Table B holds the same points as the rows below and some others, measured another way and shuffled. Each row below is followed by which row of B it is.
B, 72 x 35:
[[ 368  -55 -140  428  317  119  269 -124  228 -311  233 -193  143 -206
  -113  186  450 -138   98    7  -92   85  170   82 -116 -169  275 -137
    -9 -124 -224  -88 -341 -255  307]
 [  -7   -8  -98  -27  -19  123  -33   29  -67   43  -13  -20  -26   24
   -28  -21   63  -67  -38  116   -2  -93  -24   74  -18  -13   36   24
    14   72   14  -83   45   11  -30]
 [ -42  -89  104    6  -32   58   38  -72   46   47   25  -75   -3   -4
   -22   68   75   45  -22   61  -10  -56    9   20    2   43  -75   62
   164   -9   -5    4   40  -63  -19]
 [ -83  -78   -8  -21  -15   68   41   28  -11   81   -4   -1  -40    1
   -12   49  -31   91  -25   74   -7  -52  -45   37   41   48  -60   91
   121   42   59  -22   77  -22  -47]
 [ -25  -65 -130   98   27   75   18   76  -45  -30   -6   42   78  -67
    10   15  -39   57   10  136    6   10  -12   16  -30    8  108   64
   -62   -7  -19  -53   41   52   45]
 [ -60  -32 -115   78   24   55   41   75  -27  -30  -32   41   83  -80
    12    5  -82   34   -1  113   67   19  -90   -5  -31   87   69   52
   -45    6   14  -15   60  103   76]
 [  28   49  185 -160    9  170  -51 -117   12  -12  -30   21  -46  108
    15 -122  209   15  -80   -1 -204   -7   47  -74   22   16 -121  149
   115   43  -70  -10 -120    1   57]
 [ -21  -47  -31  -48  -22  129   -7  -26  -52   70  -35  -25  -39    9
   -25   32   73  -11  -10   84  -21  -78  -14   71    9  -13  -50   26
    69   55   -3  -82   13  -38  -46]
 [ -15  -28   74 -130  -85   44  -70 -139  -83   88   61  -62 -155   74
  -139 -139   28  -94 -293  -48   74 -174   60   24 -128  157  -20   53
   206  126   30  -18   57   14   52]
 [-101 -205 -102   88  -58  -27  131   33    4  183   -6  -61  -42 -118
   -55  187 -125   44  -12  103  168 -107  -23  190  -30   72  -64  -90
   122   40   95  -22  118  -64 -194]
 [ -59  -24   81  -11  -23   23   24  -40   28   19   31  -49   14   15
   -37  -20   11  -24  -91   57   60  -57  -41  -11  -56  130  -17   73
   131   22   17   57   62   41   60]
 [ 223  -21 -105  217  185  100  155  -31  133 -157  127 -123  107 -106
   -58   90  260  -77   41   39  -73   45  121   56  -95 -107  182  -70
   -20  -65 -111  -79 -198 -115  129]
 [  74  106  138 -103   51  209  -38 -107   50 -105    1  -24  -19   87
    17 -120  292  -30  -38   -1 -215    6  -15 -106   53  -12  -61  152
    94   32  -69  -39 -105   -6  145]
 [  -7  -76  -98  -30  -42   76   39  -19  -57   34  -23    6  -26  -84
   -25  -12   14   17  -53   61   27  -81  -14   43  -28   29    0   44
    17   93   -4  -81   86   29  -17]
 [  28   76  202 -142   27  174  -32 -105   59  -33  -21    0  -45  109
    24 -118  226   17  -68  -18 -217   14   11  -95   50   31 -133  148
   138   29  -39    2 -122    1   69]
 [ -46  -16   29  -59  -27   37   -4  -74  -43   49   14   20 -116   22
   -87 -127  -23  -62 -234  -25   69  -91  -19   16  -85  200  -36   43
   141  113   45   35    8   72   82]
 [ -41  -18  -72  -96  -25   99   22   32  -50   75  -44    7  -43   -5
   -11  -15   -4   15  -41   62    1  -73  -60   42   12   32  -43   57
    47   98   51  -68   69   36  -55]
 [-147 -162   49  250  123  120  146  216  163   -8 -127   60  340  -89
   245  392  -26  387  494  326 -208  270  -68   -5  224 -184  -94  107
   -81 -296  -58   17  -73  -97 -158]
 [  20   24   33 -206 -160   10 -123 -206 -128   85  111  -91 -312   67
  -230 -338   -6 -205 -556 -194  173 -280   55   -7 -213  303   20   32
   261  253  119  -48  154  110  111]
 [ -68  -49   14   32   15  114   32  -11   20   36  -25  -62   -6  -24
   -14  103    5   82   23   35    7    1  -85    5   56   54  -78   34
   133  -30   53  -62   23  -52   21]
 [ -37   19  -81  -80   14   76   74   47  -15   48  -45   28  -17   -9
    -8  -25   12  -53  -25   82   29  -62 -109   56   -4   68  -37   41
    25  118   41    2   33   73  -12]
 [ -22  -99   55   18   15  100   28  -75   -2   69    1  -51  -30    1
   -48   98   57   55  -19   35  -23  -30   41   58   -7   17  -76   11
   148  -19  -21  -50  -62 -108  -10]
 [  79   31   65 -223 -128  -23  -78 -271 -110   67  170 -115 -329   79
  -288 -358   60 -283 -613 -229  191 -316  104   14 -281  318   43   22
   304  288   70   -2   93   80  175]
 [ -63    9 -110  -35  -16  126   -5  101  -29   29  -79   10   11  -39
    44  -12  -65   93    6   60  -19   11 -108  -26   57   36  -15   60
   -16   28  102 -116   96   88  -49]
 [ -18  -36   84 -106  -29  117   11  -99   -9   40    6  -38  -79   26
   -37  -15  112   39  -71    2  -62  -80  -16  -11   31   38 -106  117
   173   72   -4  -43   31  -50   30]
 [ -10  -50  -31  -95  -71   78   43  -34   -9   68  -21  -63  -42  -55
   -21    3   43   19  -49   25   17  -98  -31   27   -2   27  -63   40
    84   90   42  -90  117   11  -78]
 [ -68  -60   31   79   37   43   24   10    1   10    8    5   74    4
   -18   51  -31   30  -14  111   35   13  -11   17  -51   81   23   51
    63  -45  -24   46  -26   12   71]
 [ 504 -106 -108  577  482   68  450 -183  346 -374  331 -244  262 -241
  -163  357  618 -229  220   55 -101  130  290  190 -206 -268  338 -231
    -7 -195 -393   13 -585 -412  384]
 [ -43 -101    5    1  -39  107  -29  -76  -75   63  -20    5  -51    1
   -43   21   59   -8  -55   94    0  -88   22   76  -19   28  -46   35
    90   46  -45  -44    5  -48    0]
 [ -47  -22  -89  -20    9   91   64   37  -13   41  -40   36  -52  -37
    -6  -11    2   -3  -36   67   11  -48 -101   54   31   72  -46   39
    45  100   57  -24   38   43  -11]
 [ -38   50 -181 -114  -18  107  -30  130 -107   67  -22   24  -39   56
   -22  -84  -29  -63  -65  125   21 -113  -91   62   -8    8   70   79
   -23  144   85  -81  124   96  -42]
 [-283    6  -51 -171 -170   73 -130  177 -148  152 -205  122   48   36
   117  -81 -287  122   -3  189   79  -29 -220  -50   62  150  -96  147
   -56   59  152  -19  284  266 -148]
 [  -7  -42  -27  -29  -38   76   34  -12    7   33   10  -35  -37  -25
   -15  -19   78  -18  -55   72  -11  -90  -21   41   -1   25  -19   55
    73   79   24  -38   81    9  -42]
 [ -41  -60   36   76   68   77   64   25   42   15   -9  -32  116   -2
    12  141   29   66   98  130  -19   45  -11   31   -3   -6  -12   35
    56  -84  -40   11  -65  -52   19]
 [ -94  -18 -108  -15  -50   43   17  105  -43   -2  -33   39   70  -59
    38  -42  -95   51   -9  141   58  -38 -125  -32    2   76   57  130
   -40   60   52  -17  201  148   14]
 [ -39  -62   -5  -44  -19   80   44   -4   -3   80  -12    2  -62    2
   -15   11   39   22  -47   66  -29  -73  -17   64   21   34  -74   54
   103   77   35  -20   29  -17  -69]
 [   4    0  -43  -83  -28   96   68   21   42   46  -54  -26  -27  -52
    29  -23   62   12  -18   31  -41  -40  -56   20   28   24  -78   20
    33   84   65  -68   51   54 -108]
 [  -9   15 -134  -58  -15   93   20   85  -40   35  -14   -7    8    1
     1  -32   40  -57   -8  134    4  -90  -65   61   -6  -16   48   55
   -22  103   37  -60   99   62  -53]
 [ -35  -42  -80   -6   -1  100   16    1  -63   43  -27   21  -23   -9
   -30    7   36  -51  -27  113   28  -77  -50   82  -15   33   -4   28
    32   80  -11  -31   18    9   12]
 [  30   -6  162 -154    1  118    6 -114   16   42   -2  -21  -32   85
   -18  -42  184    5  -57   21 -139  -52   72   -8  -14   -7 -112  113
   142   52  -72    0  -89  -47    0]
 [ 509 -102 -138  544  423  122  385 -211  317 -371  285 -210  133 -281
  -149  243  595 -171  107  -58 -155  134  295  140 -160 -220  285 -240
    -7 -152 -316  -85 -556 -365  344]
 [ -58  -12   90 -112  -13   94   19  -27    9   90  -22   13  -76   82
   -11  -27   80   -8  -61   63  -66  -73  -33   43   32   60 -129   89
   151   86   26   36  -15  -10  -48]
 [ -87  -65   88 -145  -61  125   52   -2   52  188  -62  -26 -155   56
    29   64   86   86    4   45 -123  -90  -52   93  152   -1 -263   56
   215   96  119  -35   39  -90 -252]
 [  24  -82  -58    6   -9   97   40  -16    0   34   26   13 -117  -43
   -27  -43   64   58 -113    5  -80  -61   47   44   19   20  -23   56
    86   87   42  -81   15  -29  -51]
 [ -31  -69   46  145  -15   34  -59  -21    8  -64   13  -69  160  -72
    -5   13  -91  110  -62   40   61   83   68 -106 -126  100  117   26
     0 -167  -26  -54   26   73  107]
 [ 342  -66 -108  367  302   91  249 -111  189 -255  255 -185  149 -131
  -135  192  430 -152   88   56  -82   39  209  115 -147 -190  286  -98
    16 -105 -245  -48 -328 -274  279]
 [ -29  -45  -41  -17  -12   95   66   -8    8   31  -18   -9  -37  -42
    -4   21   73   -3   -4   80   -9  -70  -77   51   40   31  -60   54
    74   83   21  -28   59   -5  -20]
 [-119  -46   35 -132  -40  163   21   -4  -22  177  -72  -38 -141   75
    -8  113   68   45   45   76  -52 -111 -132  108  158   -1 -232   58
   218   95   99  -62   60 -115 -147]
 [  33  -48 -122  106   62  111   48   32  -10  -44  -29    5   94  -89
     8   57   48   10   56  111  -12   33    3   41  -38  -29   76  -14
   -74  -27  -56  -82  -56   11   37]
 [  -3  -48   31  -95  -75   14  -24  -89  -53   69   61  -46 -105   18
  -107 -126  -15  -37 -262  -38   67 -136   73    8 -131  140   15   57
   148  107   37  -23   80   46   21]
 [  -5  -36 -100   84   38  106   15   57  -12  -23  -19   -1   60  -53
    10   29    6   43   19   98  -17   22  -17   15  -10    0   66   23
   -31  -24    3  -78   -2   25   22]
 [ -47  -47  -99   57   23   57   41   78  -17   -5  -31   41   57  -73
    15    1  -91   86  -22   76   25   32  -42   -9  -24   71   49   51
   -27   -1   34  -39   38   85   25]
 [  31   88  154 -142   39  208  -70  -56   29  -32  -28   19  -53  133
    37 -130  208   47  -62   -8 -257   27   22  -97   72  -10 -100  161
   104   22  -19  -45 -126    1   50]
 [ 239  -55 -121  317  239   96  206  -72  143 -218  161 -115  125 -155
   -86  142  291  -85   67   42  -46   63  106   64  -99  -95  213  -74
    -8  -84 -169  -53 -242 -163  250]
 [ -16  -79   -6  125   -7   10    4  -10    6  -77   31  -31  143 -106
    -8   -6  -79   98  -64   53   66   50   46  -88 -119   97  127   64
   -15  -93  -37  -29   62   87  120]
 [ -84  -69   56    5    4   60   38  -22    1   68  -22    2    3   15
   -18   58   -1   21  -15   93   22  -31  -37   51   -8   82  -76   44
   118    9   -2   40  -14  -16    3]
 [  10   -9   57 -179 -120   22  -86 -139  -82   94   96  -80 -224   74
  -163 -231    1  -90 -411 -126   79 -209   86   -8 -152  198    2   68
   232  174   94  -47  117   55   33]
 [ -77  -96  -26   -3  -29   62   43   10  -13  115   -8  -16  -87  -13
   -35   52  -32   45  -62   57   29  -78  -34   88   23   70  -79   21
   138   61   81  -29   57  -35  -88]
 [-191  -50  -69 -127 -150   13  -14  124  -86   94 -137   88   80  -75
    93  -59 -236  143   -9  142   90  -31 -150  -59   11  128  -47  147
   -62   71   95  -18  290  237 -113]
 [ 138   86   21 -214 -109   -7  -52 -275  -72    3  189 -181 -306   35
  -295 -367  111 -321 -603 -274  209 -308   66  -24 -286  309   86   -3
   284  288   85  -50  117   95  226]
 [ -19  -20 -117  -43  -20  116   39   16  -44   35  -49   21  -50  -47
    -5  -22   60  -45  -19   91    4  -86  -92   69   26   24  -32   33
    11  124   25  -64   66   39  -29]
 [-454   38 -102 -284 -255   36 -224  290 -274  219 -252  220    0   93
   127 -195 -549  203 -104  203  175  -64 -356 -121   92  291  -93  279
   -54  133  283    4  495  426 -131]
 [ -36   24  136 -158   13  125    8  -47   20   60  -36   23  -73   94
     4  -58   90   57  -68   -3 -133  -18  -20  -32   50   59 -154  130
   158   63   21    9  -64   -2   -3]
 [  -9   53 -192 -108  -23  104   -2  122  -73   42  -48   20  -16   -5
     4  -93  -21  -46  -52   94   11  -81  -87   37  -14    9   60   50
   -66  134   84 -104  117  127  -65]
 [ -51  -62   -2    9   17   85   30   14   -6   51  -16  -14    9   -4
   -11   61  -11   78   -2   66  -13   -7  -16   26    8   31  -34   52
    83   -7   21  -39    0  -25  -12]
 [ -40  -98    1   64   36   74   47   -6    0   37  -23    2   38  -41
   -11   90  -21   93   11   68   -4   27   19   35  -17   35  -27   19
    62  -43  -18  -30  -53  -35    4]
 [ 493  -98 -180  494  415  116  361 -157  264 -332  288 -182  131 -237
  -155  225  551 -168  100  -18 -154  103  304  162 -169 -248  319 -205
   -29 -118 -306  -91 -522 -352  310]
 [ -70 -179  -82   26  -63    6   89    2  -29  160   -6  -36  -63  -90
   -56  116  -88   55  -53   71  108 -109   17  148  -35   55  -57  -41
   112   62   64  -49   98  -52 -159]
 [ -45  -19   19   46   14   59   20   25   34  -15  -37  -25  109  -46
    25   23  -44   65    1   61   23   59  -33  -48  -45   84   11   28
    10  -68   14  -16    4   76   35]
 [ -98 -123   39  191   89  123   73  106   84    6  -80   12  227  -41
   128  282   20  211  312  250 -118  154  -30   31  115 -113  -51   51
   -21 -206  -68   -3  -85  -96  -71]
 [-102  -73  -12 -144  -74  110   91    8    4  160  -66  -18 -124   -7
    16   86   64   49   47   93  -32 -138 -142  106  149   -1 -218   80
   169  153   95  -42  147  -62 -184]
 [  49  -59 -110   80   59   79   79   19    9  -47   13    0   47 -105
   -15   20   20   63  -16   37  -18   25   25    3  -41    7   76   27
   -22    2  -20  -83  -24   14   54]]
Rows of B count from 0, top down.

[-257 -239  -16 -151 -188 -414  129   94  116   58  -12  265  427  201
  -99  160 -244 -135  223   22  197  -84  266 -276 -284  185  135] : 59
[-114 -147 -115 -175 -161  -55   42  141   48   62   43  170  133    7
   19 -132  -36  -20   47   13   22   61   58    2  -73   59   92] : 7
[ 261 -208  166 -359   -1  211  206  -32  127 -110  177    9 -553 -119
 -121   31  241 -130 -124 -119  -71  122   46  272   82  -91 -273] : 63
[ -17  -32 -247 -411 -187   16  116  328  -18  -10  162  163   11 -165
   18  -14 -119 -247  -11   44   52  151   46  -76 -119 -174  -19] : 23
[-468    3 -594 -217    0 -126  356  241  -25  -36  225   42  181 -262
  -69 -269 -251  -50  284  456  206  -91  579 -205  367   62   23] : 35
[ -61 -199 -184 -247   20   34  260   44  102  -70  160   -3 -195 -101
  -36 -149   40  -10   37  147  -74   11  272  118  305  -49  -83] : 32
[ 112  -63  293  -87 -172  -58  -87   18   78   60 -121  133  -74   95
  -95  116  -10  -66    9 -308  -83   89 -139   98 -228  166  150] : 37
[-149 -226   -4  -10   44   -8   40  -19  -51   24   -4   38   53   64
   18 -323   96   69   43  201  -47  -86  -71   66   88  -93  -56] : 8
[  -6 -138  119   11    8   71  143   20   36   11   15   -8  -76   73
  -20  -84   60   22   56  -56  -63  -49  -55  186   31   -6    3] : 55
[ 116  -45  221 -148    9   73   -2   52 -121   55 -168 -226  -51  147
   75 -153 -211   98   39   38 -144  109 -115  169  127 -131  152] : 58
[ 325 -151  324  -75  182  271   74  -74 -159  -21   -6 -242 -592  117
  -13 -272  300   18  -48   -8 -216   -5 -410  397  238 -264 -263] : 42
[-173   60  -64  -94 -153 -126   43  105  -10    9    3  196   75 -123
 -147  -20  -63  -79  113   -7  120   33   80 -128 -136  146   44] : 30
[ 431 -117  730  -16   15   60   39 -119  153   25 -136  -22 -502  326
  -87  211  166  -94  -48 -482 -153  109 -356  337 -211   86  -29] : 14
[ -18 -232  263 -118   74  -39  131 -116   72   -8  -14  -27 -167  108
 -122  -74   14  -21   91   52   43  -57  137   93   72   98  -71] : 39
[ -81  -30   23 -165  -94  -27   56  186   24   46   20  123   60   -7
   -7  -49 -137 -154   65   -6   70   60   10  -37 -146   15   84] : 65
[ -45  117  -36   13 -196  -40 -123  272 -142  136 -171   62  290  106
  152 -147 -211   51   47  -80 -134  134 -333    9 -166 -100  316] : 12
[-207   23   79  166  -29 -345  220  -52 -163   59 -108   19  181  272
 -170  -90  -43  188  367  120  268 -119   18 -166  -39  211  -56] : 47
[-178  -38 -165  -97   53   28  180  126  -69   23   53  -79    3  -37
   23 -309 -111   44  153  252   31  -23  139   39  260  -31   31] : 6
[-170   35   52  -33 -120 -189   92   69  -53   44  -64   75  158   35
 -164   44 -182  -25  236  -20  175  -47  125 -122 -120  217  104] : 33
[ 334 -243  777  122   -1  -19 -162 -180   97   55 -296   26 -160  437
   23  130  142   -1 -134 -397 -310   45 -573  285 -338 -101   79] : 34
[ 168   70  377  -43 -267    6 -384  233  -97  216 -299   97  160  208
   80   36 -224 -130   -9 -415 -169  155 -521   96 -445   75  434] : 9
[-192  -83 -215 -117  -72  -66  238   90  184   20  104  126    5  -37
    7 -187  -30   94  108   82   42   84  323   44  189  197   92] : 28
[   6  -89  -83 -163  212  193  175   94  -31  -64  128  -80 -378  -95
   91 -426  128  -75  -61  307 -154   48  -98  168  350 -341 -196] : 43
[  23  -94   58 -211  -39   36  133   77    7  -15   49   22 -116  -15
  -35  -71  -17  -59   20   34   25   75   25   63   -4  -62  -63] : 16
[ 133 -183  122 -194 -125   35  112  -25  214  -18   90  181 -312  -14
 -106   45  218  -48  -56 -247  -63  114   44  194  -45  163  -62] : 1
[-145   60   48   55 -100 -235  112  111  -18   97 -135   21  227  200
  -23  -13 -259   79  250  -32   60   11   58  -72  -35  188  251] : 46
[  33  121 -110  -11   72  335  155  213 -149    7   43 -206 -184 -113
  151 -361  -10  106   -5  110 -172   94 -207  295  289 -274   30] : 15
[ -72 -114 -114 -309 -239  -63   98  251  203   54  114  252   95  -54
   -8   97 -160 -207   43 -156   66  118  223  -25 -182  168  181] : 48
[ -69 -374   93 -269  -45 -229  160  -33   94    7   29   87   75  197
  -89   24  -79  -82  123   97   94  -63  239  -70  -41   56  -51] : 25
[-149  -76 -118 -128    3  -12  157   99   85  -29   81  104  -40  -92
    0 -174  -19  -55   28  143  -18   34  126    8  103  -47   -7] : 4
[ -37 -107  -61 -315  -69   83    1  161   71  -13   70  116  -81 -165
   22 -129  -75 -183  -81   68  -81  116   59   34    2 -116   44] : 49
[ -22  -16   28   10   18   73   92   92  -99    1  -42  -48    4   36
   72 -206   -4   68    9   95 -112   36 -209  113   53 -230   -1] : 53
[-114   -7  -88 -110   -7   27   45  157  -75  -19   13   69   37  -97
   39 -206  -54  -85  -13  178  -56   45 -110  -29   -1 -238  -14] : 3
[ 256 -176  608 -283 -209 -212  -97  -22  408   18  -74  420 -281  160
 -190  460   27 -427 -106 -555   -2  195  -58  -14 -585  304   84] : 56
[-352  123 -361 -135 -249 -347  166  321 -127   67   15  199  509   -5
  -51   -3 -363  -61  296  173  285   23  197 -381 -187   82  161] : 19
[ -41 -123 -406 -255  151  433  205  141 -252  -90  224 -212 -254 -292
  173 -669  211  156 -127  523 -152   74 -100  265  514 -574 -319] : 21
[-166 -209 -110 -122  -31 -119  113   43   11    3   22   58  113   37
  -29 -138  -58    2  104  156  -33  -70  138  -22  101  -23   31] : 2
[ 128  -30  407  143  -53  -58  -56  -48 -146  142 -250 -125  -20  359
  -40  -74  -21  176  173 -214  -61  -19 -331  188  -77  149  154] : 31
